What each symbol does to the items:
PF f CQ
PF m QS
PF w JQ
PF c NH
MT f DN
MT m HQ
MT w CN
MT y JQ
MT c BR
HS f FP
HS j QR
HS w TC
HS y CT
HS c CM
JT f RG
JT m PB
JT w ZM
JT c JN
BS f PZ
BS j GD
BS w NM
BS y QN
BS c HB
TR f SB
TR m TL
TR w NB
TR c RG
PB f CG
PB m ZC
PB j JN
PB w CL
PB y CJ
PB c FF
SR f HQ
SR j DJ
SR w ZG
SR y BB
SR c LP
ZR f HG
ZR j RF
ZR w NR
ZR y MJ
ZR c NJ
JG f ZM
JG m GD
JG w FM
JG c PN
RN f FT
RN j PB
RN w PZ
RN y ZG
RN c ZC
BL f BD
BL m ML
BL w BR
BL y NH
BL c FD
JN f JT
JN m FF
JN w JG
JN c SB
QZ f QD
QZ m GT
QZ j CQ
QZ w ZL
QZ y QT
QZ c ZQ
CM f HS
CM j DL
CM w FT
CM y HQ
CM c BG
ZG f MN
ZG j CJ
ZG w NJ
ZG y PB
ZG c SC
RM f HL
RM j MJ
RM w HH
RM y ZR
RM c PZ
LS f HH
LS j MQ
LS w BG
LS y ML
LS c NM
PN f JG
PN m SN
PN w ZH
PN c NB
GT f HM
GT j ZQ
GT w HS
GT y PP
GT c HH
TH f ML
TH j NZ
TH w LP
TH y QD
TH c BZ
BD f QT
BD m NR
BD w MT
BD y PF
BD c BL
BG f CM
BG j BB
BG w RN
BG y SR
BG c JM
GJ f DJ
GJ m RQ
GJ w LG
GJ y ZB
GJ c DN
MM f BB
MM m FP
MM j ZB
MM w FF
MM y GJ
MM c ZL
NZ f FD
NZ m BZ
NZ w GJ
NZ y ZH
NZ c QT
NJ f ZR
NJ j SZ
NJ w ML
NJ y CL
NJ c QN
CT f RQ
CT j MT
CT w TZ
CT y QR
CT c HQ
SC f ZG
SC j LG
SC w QN
SC y FF
SC c FR
QR f ZL
QR m CM
QR j JQ
QR w TL
QR y MT
QR c DL
SZ f RF
SZ m QN
SZ w FD
SZ y JG
SZ c NQ
CQ f ZH
CQ m ZQ
CQ w GP
CQ c PF
JM f BG
JM j MM
JM w ZC
JM y LP
JM c FP
JQ f GP
JQ m DL
JQ w RG
JQ c BM
ML f NR
ML j FD
ML w SR
ML y MQ
ML c TH
FR f SC
FR j JH
FR w HN
FR y GF
FR c TZ
HG f HN
HG j RP
HG w PP
HG y QL
HG c ZR
TZ f FR
TZ j CN
TZ w HG
TZ y TL
TZ c MN
ZL f MM
ZL m HS
ZL j GP
ZL w GF
ZL y DN
ZL c QR
HQ f CT
HQ j BR
HQ w MN
HQ y DL
HQ c SR
CJ f DC
CJ m SC
CJ w SZ
CJ y JN
CJ c LG
NH f PF
NH m MQ
NH w BM
NH c FM
MQ f QS
MQ m NM
MQ j FM
MQ w BB
MQ y FD
MQ c QD
MN f TZ
MN j DC
MN w ZR
MN y CG
MN c ZG
TL f GF
TL m FT
TL j RG
TL w QL
TL y CN
TL c CG
BR f MT
BR m SR
BR w DC
BR y BM
BR c DJ
FT f TC
FT j CG
FT w RM
FT y MN
FT c RN
HF f BM
HF m MM
HF w JN
HF c ZB
QN f NJ
QN j NQ
QN w TH
QN y GD
QN c HN
FF f PB
FF m CR
FF j SB
FF w GD
FF y LG
FF c GF
DL f QR
DL m BG
DL j BM
DL w CG
DL y BR
DL c BB
ZM f RD
ZM m CL
ZM w NH
ZM c JG
CL f MJ
CL m BS
CL j JG
CL w MQ
CL y SZ
CL c GD
HN f QN
HN j GM
HN w BZ
HN y SN
HN c HG
SN f GD
SN m HL
SN j NB
SN w QZ
SN y GM
SN c QL
NM f LS
NM j QD
NM w JM
NM y TH
NM c HM
QL f SN
QL m RM
QL j RD
QL w ZQ
QL y RP
QL c MJ
SB f JN
SB m GF
SB w PN
SB c TR
FD f BL
FD m TH
FD w DJ
FD y FM
FD c NZ
CG f TL
CG m RN
CG j JT
CG w MJ
CG y DC
CG c PB
HM f NM
HM j QZ
HM w FP
HM y BZ
HM c GT
DJ f BR
DJ m LP
DJ w CJ
DJ y HF
DJ c GJ
ZC f RN
ZC j FF
ZC w BS
ZC y SC
ZC c CR
RQ f LP
RQ j DN
RQ w FR
RQ y ZL
RQ c CT
QD f MQ
QD m HM
QD j ZH
QD w MM
QD y NZ
QD c QZ
HB f BS
HB j SN
HB w HM
HB y HN
HB c HL
QS f ZQ
QS m LS
QS j NH
QS w DL
QS y BL
QS c MQ
BZ f TH
BZ j QT
BZ w RQ
BZ y QZ
BZ c PP
BM f JQ
BM m BB
BM w JT
BM c HF
DN f GJ
DN m CT
DN w JH
DN y GP
DN c MT
GM f NQ
GM m HG
GM w QT
GM y NB
GM c RP
RD f NB
RD m MJ
RD w PF
RD c ZM
BB f DL
BB m JM
BB j HF
BB w PB
BB y DJ
BB c MM
CR f ZC
CR j GF
CR w HB
CR y FR
CR c TC
LP f SR
LP j GJ
LP w SC
LP y MM
LP c RQ
ZH f FM
ZH m QZ
ZH w ZB
ZH c CQ
HH f GT
HH j QS
HH w CM
HH y NR
HH c LS
QT f NZ
QT m PP
QT w DN
QT y CQ
QT c BD
NQ f SZ
NQ m HN
NQ w NZ
NQ y PN
NQ c GM
GD f CL
GD m HB
GD j PN
GD w QD
GD y NQ
GD c SN
RP f GM
RP m ZR
RP w BD
RP y RD
RP c RF
JH f LG
JH m TZ
JH w GM
JH y TR
JH c CN
ZQ f QZ
ZQ m HH
ZQ j PF
ZQ w QR
ZQ y BD
ZQ c QS
FM f NH
FM m QD
FM w HF
FM c ZH
NR f PP
NR j BL
NR w HQ
NR y QS
NR c ML
NB f PN
NB m QL
NB w CQ
NB c RD
RF f RP
RF m NJ
RF w BL
RF y ZM
RF c SZ
LG f CJ
LG m FR
LG w NQ
LG y SB
LG c JH
GF f FF
GF m TC
GF j TR
GF w SN
GF y JH
GF c TL
MJ f QL
MJ m PZ
MJ j ZM
MJ w QS
MJ y RF
MJ c CL
RG f TR
RG m CG
RG w RD
RG c JT
HL f HB
HL j QL
HL w GT
HL y HG
HL c RM
GP f ZB
GP m QR
GP w TR
GP c JQ
FP f JM
FP j ZL
FP w CR
FP y RQ
FP c HS
ZB f HF
ZB m ZL
ZB w SB
ZB c GP
TC f CR
TC j TL
TC w HL
TC y TZ
TC c FT
PZ f RM
PZ j CL
PZ w LS
PZ y NJ
PZ c BS
DC f CN
DC m ZG
DC w RF
DC y JT
DC c CJ
CN f JH
CN m MN
CN w RP
CN y RG
CN c DC
PP f BZ
PP j BD
PP w CT
PP y ZQ
PP c NR

The rows follow the links: the fewer symbols apart two items are, the more alike their rows tend to be.

Each row is also shifted at random along 3 hidden directions that mean nothing.

Some items, each with a row of numbers:
HQ: 67 31 18 -31 13 -26 -8 18 -33 6 -29 21 -25 8 -3 -38 30 -17 5 17 -6 25 10 -15 25 -22 15
FD: 59 -1 6 43 31 13 24 -36 -23 -6 8 -28 10 -44 -5 -8 -20 -7 -5 16 -1 -30 19 3 10 28 -14
ZQ: -38 43 28 24 63 -65 -12 22 -63 2 11 -34 -13 -2 -18 -47 1 -28 32 38 33 -17 38 5 18 12 -30
ZB: 68 9 -24 -21 17 -8 3 -6 -3 -5 -22 25 24 60 1 -22 -19 -2 9 -8 29 11 -13 26 18 33 -30
SB: 22 13 19 22 5 15 -3 -6 -2 23 -17 -31 5 -8 22 15 -21 -21 25 -36 14 -37 -12 42 -4 29 -40
JG: -32 -18 7 18 -2 45 24 -45 12 4 -5 -13 11 -34 15 7 -37 -5 -10 -24 -12 -41 -3 10 -10 31 -11
PP: -21 18 25 44 36 -42 -5 23 -40 -10 32 -42 -16 -52 -10 -8 20 -10 17 38 -4 -15 31 -11 -5 -6 2
HF: -5 4 -16 1 2 35 26 -30 -4 -2 -39 7 32 14 20 10 -7 -6 -4 -7 -10 12 -22 34 21 32 -12
LS: -35 17 -2 15 1 -11 -13 -2 -5 13 -4 -27 -3 -13 -32 8 22 -15 -23 45 20 16 34 -17 30 -38 -17
CR: -92 26 22 32 -13 -16 -42 39 0 35 11 -59 -13 -28 -7 55 37 -27 14 0 15 -7 5 14 -2 -35 -32
BL: 6 -19 -14 -11 23 8 41 -32 -15 -35 -9 42 13 5 6 -39 -16 17 -14 12 -24 11 1 -11 7 26 35
BZ: 55 -30 -31 -12 -5 -22 -1 16 19 -37 46 23 6 27 -29 -5 1 45 -5 31 8 26 3 -28 -23 -9 33
PN: -21 -15 3 36 9 21 11 -23 15 2 18 -35 17 -23 7 24 -34 0 7 -31 8 -46 -3 21 -16 33 -26
TH: 38 -15 -11 46 1 -2 -5 -4 8 -7 39 -45 8 -38 -26 33 4 12 -7 33 11 -7 19 -12 -5 -8 -2
MQ: 65 -3 -6 18 19 0 12 -25 -16 -8 0 -11 6 -14 -25 -22 -8 -3 -26 36 12 -6 33 -19 21 0 -11
HH: -52 -17 -6 23 -14 25 22 -7 3 -16 19 -11 2 -54 -3 19 29 14 -29 29 -39 26 9 -31 2 -29 45
CL: -60 -12 6 16 -24 36 -2 -34 25 18 0 -18 -7 -31 -8 7 -22 -12 -35 -11 -5 -32 20 -14 6 -17 -9
TZ: 8 37 37 -32 11 -48 -41 46 -23 27 -15 6 -46 20 5 -40 25 -26 26 -11 12 -1 10 -8 -3 -27 -6
NR: -8 36 18 -6 34 -49 -13 7 -40 10 -18 -4 -28 8 -25 -61 17 -23 -7 49 22 9 44 -27 36 -25 -12
TL: -127 40 15 -37 -2 -20 -28 30 -21 34 -44 19 -10 45 18 -15 16 -31 24 -23 18 10 -11 27 19 -7 -26
FP: 10 -27 -25 15 -31 15 2 23 23 -27 32 -6 13 -28 0 61 42 34 -5 18 -30 43 -23 -8 -21 -22 40
CN: -86 13 15 -11 4 4 2 7 -13 14 -23 6 1 1 38 2 -2 -17 29 -33 -16 -7 -25 28 -8 22 -6
ZG: 63 -4 12 -18 -34 24 -10 2 17 22 -14 13 -23 -12 4 6 12 -3 -22 -22 -19 3 1 -21 2 -36 9
CJ: 18 20 40 28 2 30 2 -16 -10 36 -27 -50 -11 -57 32 21 -5 -42 11 -40 -13 -46 2 29 3 8 -29
BD: -100 7 -12 17 35 -9 23 -11 -29 -21 0 -6 19 -1 4 -6 -8 4 20 21 3 3 1 21 10 37 -6
MM: -7 3 -30 33 -16 23 5 0 8 0 -6 -29 37 -8 3 66 18 3 -1 10 0 20 -14 31 15 10 -26
RG: -39 34 22 -22 25 -28 -10 9 -27 24 -39 12 -5 34 26 -33 -19 -30 38 -30 14 -18 -11 34 6 27 -32
NM: 0 -34 -35 16 -26 22 3 -6 31 -14 33 -6 17 -15 -30 43 16 33 -32 27 -5 32 2 -24 -4 -20 20
LG: 21 7 8 0 -9 15 -13 3 13 30 -12 -19 9 11 15 25 -18 -21 16 -32 22 -29 -12 33 0 14 -38
CT: 58 67 30 -19 42 -86 -39 54 -63 18 -20 0 -36 37 -8 -56 37 -41 36 31 29 10 22 -2 30 -17 -21

The symbols that take the first to the second take the third to the fourth, perhaps in another order. What is the fourth?
Answer with the item's name.
13 -16 -8 -22 -34 -7 -28 35 32 2 21 12 -12 12 -9 22 25 16 -2 -8 -1 20 -15 -17 -24 -34 21
to -20 4 -21 11 29 -40 -10 13 -9 -14 30 -8 13 35 -30 -3 -7 15 8 36 41 11 11 0 -2 20 -23
as -116 -2 -4 -34 -1 -13 -4 1 6 -2 5 34 -9 35 -6 -30 -8 11 -4 -2 9 2 0 -15 -7 -6 12
to JQ

31 -41 -3 1 -17 46 26 -51 38 -4 11 13 1 -28 10 -8 -42 13 -30 -28 -23 -34 7 -18 -17 12 16
to -5 -49 -36 -31 -24 56 41 -54 47 -24 -5 55 24 24 15 -9 -43 35 -34 -30 -25 2 -20 -8 -16 29 27
as 21 6 6 28 15 -36 -22 27 -6 -6 40 -32 -14 -21 -27 12 14 8 4 38 23 -5 24 -18 -9 -21 -1
to BZ

3 -5 5 17 -22 16 11 7 -11 -4 -2 -5 -10 -55 9 30 45 -1 -13 18 -48 28 0 -19 2 -33 42
to 76 -12 23 -35 -21 23 9 -2 6 0 -15 47 -28 -15 32 -26 3 1 -2 -38 -51 1 -14 -25 -22 -17 49
as 67 -25 9 -38 -9 -33 -19 24 16 -13 36 43 -41 19 -20 -50 2 30 -9 2 -9 6 16 -54 -31 -39 48
to ZQ

-66 -7 0 11 -28 15 -17 24 19 19 9 -25 7 -8 23 60 9 3 24 -35 -5 -7 -34 34 -26 4 -11
to -13 18 32 -22 11 -13 -3 18 -20 14 -14 15 -13 9 31 -26 -4 -19 34 -30 -7 -15 -19 21 -10 16 -1
as 54 -9 -10 24 -22 49 24 -21 3 -10 -18 -13 23 -50 24 43 18 -1 -15 0 -38 22 -12 13 9 4 14
to GJ

49 24 17 19 -3 1 -15 10 -11 16 -8 -32 -10 -36 -10 20 34 -24 -7 21 -5 14 18 -12 19 -37 -1
to 46 -7 -39 -6 -26 17 -7 6 22 -7 3 5 22 23 -16 43 21 20 -18 23 5 41 -13 6 11 -16 2
as 11 -3 -11 -36 -45 38 0 -17 30 17 -35 32 2 19 11 11 0 -1 -24 -31 -18 14 -14 -1 12 -20 7
to LG

63 -12 -24 -2 -15 47 32 -29 8 -16 -26 23 27 -10 25 17 0 11 -14 -7 -32 21 -24 12 9 23 13
to -32 7 5 22 -18 29 -3 -4 17 28 -15 -36 20 -10 18 57 -10 -16 11 -36 8 -20 -19 40 -1 19 -36
as 66 8 6 53 21 11 6 -4 -17 6 0 -59 20 -41 21 47 3 -20 22 -5 -2 -22 -8 38 0 30 -31
to JH

-63 -4 38 27 16 -13 -7 13 -13 -3 32 -32 -24 -46 12 -13 -5 -9 19 -12 -11 -42 14 -11 -26 4 9
to 55 -8 5 -27 -15 -15 -24 4 23 13 7 16 -34 17 -32 -32 1 4 -30 7 13 3 26 -48 1 -47 8
as 44 11 -1 -22 25 -12 16 0 -28 -16 -15 34 5 31 25 -34 -11 -2 24 -7 -8 8 -21 19 0 41 7
to BB

37 36 17 -16 23 -49 -16 42 -36 -3 -10 11 -14 19 2 -29 36 -11 25 27 -1 29 0 -1 13 -13 10
to -17 28 24 -35 -12 -12 -21 14 -10 26 -33 18 -31 16 9 -25 19 -31 -4 -10 -6 9 10 -8 19 -34 2
as 1 18 0 -20 1 -36 -22 32 -19 -1 -3 16 -16 21 -8 -11 43 -3 7 30 1 39 -1 -17 13 -34 16
to FT

-5 -26 -4 5 -41 12 -13 28 35 -1 32 -9 -3 -24 15 56 24 22 9 -27 -20 6 -25 1 -41 -22 26
to 48 -3 -4 -32 -10 24 14 -22 8 11 -35 36 2 31 22 -22 -24 -4 -1 -38 -4 -5 -18 9 6 16 -2
as 7 -45 9 17 -37 31 21 -10 28 -20 41 -3 -17 -83 6 19 16 24 -27 -7 -62 -3 0 -47 -36 -34 71
to GM

17 8 5 -6 -33 -3 -34 20 21 28 -5 -22 -8 11 -11 30 12 -10 -2 -12 24 7 1 6 0 -31 -18
to 58 -7 -9 -61 -43 14 -17 -2 34 19 -26 53 -18 45 -9 -18 8 9 -31 -19 -4 34 -2 -28 14 -43 17
as -28 16 -46 -47 -31 13 -6 -3 11 14 -57 53 20 78 -28 3 28 4 -40 30 22 76 -5 -3 59 -26 -9
to HQ

42 0 -7 11 7 -9 3 -15 -2 -1 7 -10 -5 -8 -34 -6 6 1 -34 41 5 5 37 -30 24 -22 -1
to 14 20 -24 0 -3 -1 -10 1 4 8 -25 -12 29 37 -14 37 8 -9 0 12 33 24 -9 29 29 2 -33
as -30 1 -47 -6 16 -6 5 -15 8 -10 -11 9 38 66 -35 -3 -27 11 -13 27 53 12 5 9 31 26 -41
to GP

17 3 14 7 -3 33 13 -25 -2 17 -28 -7 10 -19 31 8 -21 -19 3 -41 -17 -25 -11 26 0 22 -14
to -6 30 21 13 36 -24 -22 -11 -8 34 -10 -39 -2 24 -11 -23 -38 -29 24 -15 58 -61 27 25 10 29 -71
as 119 -4 -6 1 26 -18 7 16 -12 -18 19 7 12 11 15 -4 -6 14 38 -9 -2 -2 -22 24 -16 32 4
to CN

17 -4 -41 -16 -7 17 17 -14 4 -11 -25 25 33 46 6 12 -15 10 0 -6 15 18 -26 32 15 37 -17
to -43 -23 -4 3 -35 29 -7 24 35 0 20 -9 11 -14 27 62 11 20 21 -39 -21 2 -41 21 -38 1 11
as 1 1 30 43 16 12 4 5 -11 8 13 -50 5 -49 40 28 -12 -16 46 -45 -15 -51 -17 43 -26 39 -22
to QL

101 -29 17 5 -6 10 6 11 20 -10 34 0 -4 -19 34 13 -17 17 33 -53 -28 -33 -29 17 -55 24 21
to 52 18 42 -7 13 -5 2 -4 -25 19 -24 2 -27 -25 36 -35 -8 -33 20 -35 -26 -34 0 8 -4 3 2
as 14 -22 -20 -6 -53 26 -13 11 44 0 16 2 -4 -4 -10 51 15 24 -26 -7 -17 23 -11 -17 -17 -36 22
to TC

56 9 17 -18 -12 24 -1 -13 2 21 -37 17 -7 9 23 -17 -15 -21 -4 -38 -6 -17 -8 12 4 7 -14
to -67 -8 -14 -16 -32 10 -15 27 32 7 -2 7 10 31 17 43 6 10 15 -33 9 9 -37 22 -14 1 -9
as 73 -30 -40 3 -1 3 13 -13 23 -25 34 3 24 19 -29 6 -18 34 -19 28 19 9 12 -15 -7 7 5
to PP

-63 33 -5 36 -12 24 4 -9 -15 25 -34 -46 14 -43 -2 65 41 -33 -14 23 -6 25 -2 19 38 -21 -25
to 57 2 -27 -4 -7 -22 -12 35 3 -15 18 9 8 29 -13 21 24 22 10 20 8 42 -17 2 -8 -6 9
as -100 -12 -8 -13 -2 35 27 -36 6 -5 -24 26 13 3 22 -15 -31 3 -6 -23 -19 -4 -13 6 6 28 5
to PN

